Below is a small trained network, with its code and all its weights. Each question gives an input and a target symbol and asks what happens when units are switched off, that is, made to give their printed mean instead of their output.

import numpy as np


def w(rows, s, z=0):
    codes = np.array(rows[::2]) - 128.0
    scale = np.full(codes.shape[1], s)
    scale[-1] = z or s
    return codes * scale


def f(y):
    return y / 2 * (1 + np.tanh(0.7978845608 * (y + 0.044715 * y**3)))


def softmax(a):
    e = np.exp(a - a.max(-1, keepdims=True))
    return e / e.sum(-1, keepdims=True)


def log_softmax(a):
    a = a - a.max(-1, keepdims=True)
    return a - np.log(np.exp(a).sum(-1, keepdims=True))


def net(x, mask):
    ids = ['ΣΦΩβημτ'.index(c) for c in x.split()]
    T = len(ids)
    res = E[ids] + P[:T]
    r = res
    for j in range(2):
        rows = slice(3 * j, 3 * j + 3)
        q, k, v = (r @ M[0][rows].T for M in (Q, K, V))
        z = softmax(np.where(np.tri(T) > 0, q @ k.T / 3**0.5, -1e9)) @ v
        o = O[0][rows]
        res = res + np.where(mask[j], z, o[:, -1]) @ o[:, :-1]
    y = f(res @ A[0][:, :-1].T + A[0][:, -1])
    res = res + np.where(mask[2:6], y, B[0][:, -1]) @ B[0][:, :-1]
    return log_softmax(res[-1] @ U[:, :-1].T + U[:, -1])


Q, K, V, O, A, B = {}, {}, {}, {}, {}, {}
E = w([
[198,92,3],'Σ',
[22,235,156],'Φ',
[154,227,98],'Ω',
[100,107,80],'β',
[187,175,53],'η',
[71,2,40],'μ',
[9,146,127],'τ',
],0.0091)
P = w([
[198,13,167],'0',
[149,142,165],'1',
[110,107,27],'2',
[130,186,199],'3',
[87,113,18],'4',
[133,183,196],'5',
[71,112,19],'6',
[130,177,191],'7',
[84,104,1],'8',
[119,203,201],'9',
[45,134,21],'10',
],0.01)
Q[0] = w([
[109,143,192],'H0',
[131,173,113],'H0',
[163,134,91],'H0',
[152,58,164],'H1',
[45,141,7],'H1',
[127,108,148],'H1',
],0.016)
K[0] = w([
[160,119,111],'H0',
[126,88,60],'H0',
[133,146,146],'H0',
[111,154,112],'H1',
[172,52,247],'H1',
[85,100,100],'H1',
],0.014)
V[0] = w([
[67,115,164],'H0',
[193,104,227],'H0',
[115,176,120],'H0',
[70,141,226],'H1',
[215,194,164],'H1',
[143,8,64],'H1',
],0.012)
O[0] = w([
[130,142,161,132],'H0',
[82,176,139,1],'H0',
[209,125,182,138],'H0',
[11,157,112,97],'H1',
[230,213,64,74],'H1',
[164,89,181,253],'H1',
],0.012,0.0054)
A[0] = w([
[219,47,255,3],'N0',
[108,112,78,87],'N1',
[158,123,251,117],'N2',
[89,119,196,151],'N3',
],0.0064,0.0039)
B[0] = w([
[83,243,158,255],'N0',
[50,128,103,123],'N1',
[65,254,80,186],'N2',
[95,120,26,185],'N3',
],0.0083,0.0047)
U = w([
[149,134,121,159],'Σ',
[31,189,2,126],'Φ',
[131,125,56,145],'Ω',
[117,212,148,56],'β',
[43,218,142,49],'η',
[62,9,184,77],'μ',
[100,82,220,252],'τ',
],0.0086,0.0029)

Each question gives the input, a string of symbols that net reads in full, and the target symbol t.
The units are the heads (3 rows each of Q, K, V and O) and the neurons (one row each of A and B). Each row of codes is followed by its name. A weight is (code - 128) times the scale printed after its matrix; where a second scale follows, it is the last column's (O, A, B and U).
mask holds one flag per unit, heads first, then neurons. A switched-off unit (its flag False) gives its mean, the last column of its rows in O or B, instead of its output. The means were averaged over made-up inputs and are rounded, as every weight is.
A unit's drop is (log p(t) with every unit on - log p(t) with that unit switched off) / (log p(t) with every unit on - log p(t) with every unit switched off).
The circuit of an input: a set's keep is (log p(t) with only the set's units on - log p(t) with every unit switched off) / (log p(t) with every unit on - log p(t) with every unit switched off). Starting from all 6 units, units are removed one at a time, each time the one whose removal leaves the highest keep (on an exact tie, the one counted first), for as long as the keep stays at least 0.8.
circuit, biggest first: the units of the circuit, biggest drop first
top k neurons: the k neurons with the biggest drops, biggest first
drop of u: that unit's drop, to one decimal
input Ω Φ Φ Φ β Ω τ Φ Φ, target Ω: circuit, biggest first -> (H1; N0; H0)
input Σ μ Φ η β τ τ τ η η β, target β: circuit, biggest first -> (H1; N0; N2)
input η Φ η μ μ, target Σ: circuit, biggest first -> (H1)
input μ Σ τ Σ β, target η: circuit, biggest first -> (N0; H1; N2)
input β Φ η Ω η τ Σ, target τ: circuit, biggest first -> (H1; H0)
input μ Φ τ μ η Σ β Σ β η η, target η: circuit, biggest first -> (N0; H1; N2)
input μ Φ Ω, target η: circuit, biggest first -> (H1; N0; N2)
input Σ Ω Ω μ Ω, target β: circuit, biggest first -> (H1; N0)
input τ τ Φ β τ μ Φ, target μ: circuit, biggest first -> (H1; N0)
input τ Φ η, target μ: top 2 neurons -> (N0; N2)
input β τ Φ β Φ Φ μ η η Φ Φ, target τ: drop of H0 -> 0.1
input η Φ Σ τ τ Φ Φ, target Σ: drop of H1 -> 0.6
input μ Φ μ τ τ τ τ τ μ, target η: drop of H1 -> 1.4
input β Φ η β Ω Ω β, target τ: circuit, biggest first -> (H1)
